Below are the code and all the weights of a small trained network. Each question names an input and a class and asks about switching units off, where a switched-off unit gives its printed mean instead of its output.

import numpy as np


def w(rows, s, z=0):
    codes = np.array(rows[::2]) - 128.0
    scale = np.full(codes.shape[1], s)
    scale[-1] = z or s
    return codes * scale


def f(y):
    return np.maximum(y, 0)


def log_softmax(a):
    a = a - a.max(-1, keepdims=True)
    return a - np.log(np.exp(a).sum(-1, keepdims=True))


def net(x, mask):
    res = np.array(x, float).reshape(1, 7) / 4 @ E
    y = f(res @ A[0][:, :-1].T + A[0][:, -1])
    res = res + np.where(mask, y, B[0][:, -1]) @ B[0][:, :-1]
    return log_softmax(res[-1] @ U[:, :-1].T + U[:, -1])


A, B = {}, {}
E = w([
[124,54,248,83,101],'x0',
[128,129,128,128,127],'x1',
[46,124,83,14,128],'x2',
[171,55,51,126,24],'x3',
[128,128,128,128,129],'x4',
[28,96,127,214,94],'x5',
[128,132,129,128,123],'x6',
],0.013)
A[0] = w([
[133,180,72,147,141,104],'N1',
[144,83,196,94,128,43],'N2',
[77,124,98,71,147,78],'N3',
[122,169,60,158,149,73],'N4',
[60,110,81,51,130,71],'N5',
[161,177,92,116,131,114],'N6',
[149,202,50,134,125,111],'N7',
[114,157,168,121,176,72],'N8',
[187,136,160,181,124,32],'N9',
[144,92,249,84,51,89],'N10',
[140,78,77,125,94,92],'N11',
[52,109,129,181,117,60],'N12',
[179,124,161,228,127,73],'N13',
[245,177,137,27,146,24],'N14',
[65,116,118,175,122,59],'N15',
[158,104,122,76,174,16],'N16',
[216,133,165,223,121,72],'N17',
[85,161,158,134,187,101],'N18',
[46,114,130,179,97,37],'N19',
[206,128,130,92,147,47],'N20',
[129,82,198,93,106,79],'N21',
[182,82,70,106,92,100],'N22',
[65,204,172,118,208,116],'N23',
[124,157,142,128,110,34],'N24',
[132,155,34,137,138,128],'N25',
[197,185,115,88,136,6],'N26',
[183,65,58,112,9,120],'N27',
[104,149,153,134,196,125],'N28',
[87,166,168,152,145,92],'N29',
[153,113,132,98,149,121],'N30',
[123,96,98,119,78,112],'N31',
[128,166,109,135,107,70],'N32',
[146,76,84,137,57,110],'N33',
[107,199,75,173,130,97],'N34',
[124,199,164,123,169,106],'N35',
[55,165,110,54,88,1],'N36',
[50,121,130,182,93,86],'N37',
[100,63,125,91,164,122],'N38',
[130,177,75,156,154,108],'N39',
],0.014,0.0046)
B[0] = w([
[86,76,173,169,164,192],'N1',
[82,80,168,151,181,181],'N2',
[51,177,60,171,38,182],'N3',
[74,76,169,165,153,194],'N4',
[3,215,61,176,64,204],'N5',
[116,58,131,155,180,180],'N6',
[90,55,171,144,149,213],'N7',
[210,137,165,141,87,175],'N8',
[20,173,55,146,42,177],'N9',
[50,33,185,212,204,224],'N10',
[182,156,179,145,97,184],'N11',
[215,60,45,39,213,182],'N12',
[25,187,54,138,72,202],'N13',
[181,83,46,14,139,242],'N14',
[175,85,84,19,198,172],'N15',
[138,93,87,99,118,163],'N16',
[10,201,49,114,41,216],'N17',
[214,186,183,134,102,188],'N18',
[186,77,49,2,165,184],'N19',
[138,124,80,59,186,185],'N20',
[65,62,176,178,182,189],'N21',
[202,174,161,126,120,202],'N22',
[223,186,188,167,83,228],'N23',
[135,128,124,140,127,129],'N24',
[73,84,202,191,169,208],'N25',
[165,80,56,39,183,189],'N26',
[231,210,218,161,100,254],'N27',
[195,183,210,167,92,185],'N28',
[180,145,131,135,119,172],'N29',
[131,128,92,125,164,157],'N30',
[180,170,145,155,117,177],'N31',
[111,120,147,124,158,148],'N32',
[213,169,181,142,115,203],'N33',
[111,67,159,151,148,201],'N34',
[199,168,139,133,109,192],'N35',
[18,173,50,134,51,189],'N36',
[214,103,77,24,208,187],'N37',
[64,141,130,184,122,169],'N38',
[73,73,193,187,149,194],'N39',
],0.0081,0.019)
U = w([
[209,248,211,174,103,199],'0',
[37,22,202,202,167,10],'1',
[4,253,22,154,66,172],'2',
[175,83,31,34,168,147],'3',
],0.011,0.0013)

Each question gives the input, the list of numbers given to net, and the class t.
The units are the neurons (one row each of A and B). Each row of codes is followed by its name. A weight is (code - 128) times the scale printed after its matrix; where a second scale follows, it is the last column's (A, B and U).
mask holds one flag per neuron, in row order. A switched-off neuron (its flag False) gives its mean, the last column of its row in B, instead of its output. The means were averaged over made-up inputs and are rounded, as every weight is.
A unit's drop is (log p(t) with every unit on - log p(t) with that unit switched off) / (log p(t) with every unit on - log p(t) with every unit switched off).
The circuit of an input: a set's keep is (log p(t) with only the set's units on - log p(t) with every unit switched off) / (log p(t) with every unit on - log p(t) with every unit switched off). Starting from the 12 units with the biggest drops (on a tie, the unit counted first), units are removed one at a time, each time the one whose removal leaves the highest keep (on an exact tie, the one counted first), for as long as the keep stays at least 0.8.
circuit, biggest first: the units of the circuit, biggest drop first
top k neurons: the k neurons with the biggest drops, biggest first
drop of u: that unit's drop, to one decimal
input [-3,3,3,-7,7,6,7], class 0: circuit, biggest first : N23
input [4,4,2,-1,-4,-5,4], class 3: top 3 neurons : N14; N25; N39
input [-8,3,-7,5,0,-8,1], class 1: top 3 neurons : N25; N7; N39
input [-4,-5,-5,0,1,-3,3], class 2: top 4 neurons : N17; N10; N13; N9
input [6,3,4,-1,-6,7,4], class 3: top 3 neurons : N19; N37; N12
input [-2,7,4,-3,7,0,8], class 2: top 3 neurons : N27; N36; N5
input [4,2,1,3,1,-5,-7], class 3: top 2 neurons : N14; N25
input [7,-4,-3,7,-1,7,1], class 0: top 3 neurons : N27; N33; N14
input [-8,-3,-7,8,0,8,-7], class 0: top 2 neurons : N27; N33
input [0,6,-7,-5,5,-8,-4], class 3: top 2 neurons : N14; N26
input [-6,-4,6,3,-2,-4,-3], class 1: top 2 neurons : N25; N7
input [5,-1,4,-5,-4,1,1], class 0: top 2 neurons : N23; N18
input [-4,2,-8,-2,0,7,-8], class 2: drop of N13 : 1.0
input [-7,8,-7,-2,5,5,6], class 1: circuit, biggest first : N34
input [-6,-2,2,8,7,-7,-6], class 0: drop of N27 : 2.2
input [-7,-6,-7,0,-6,4,-5], class 1: drop of N4 : 0.7
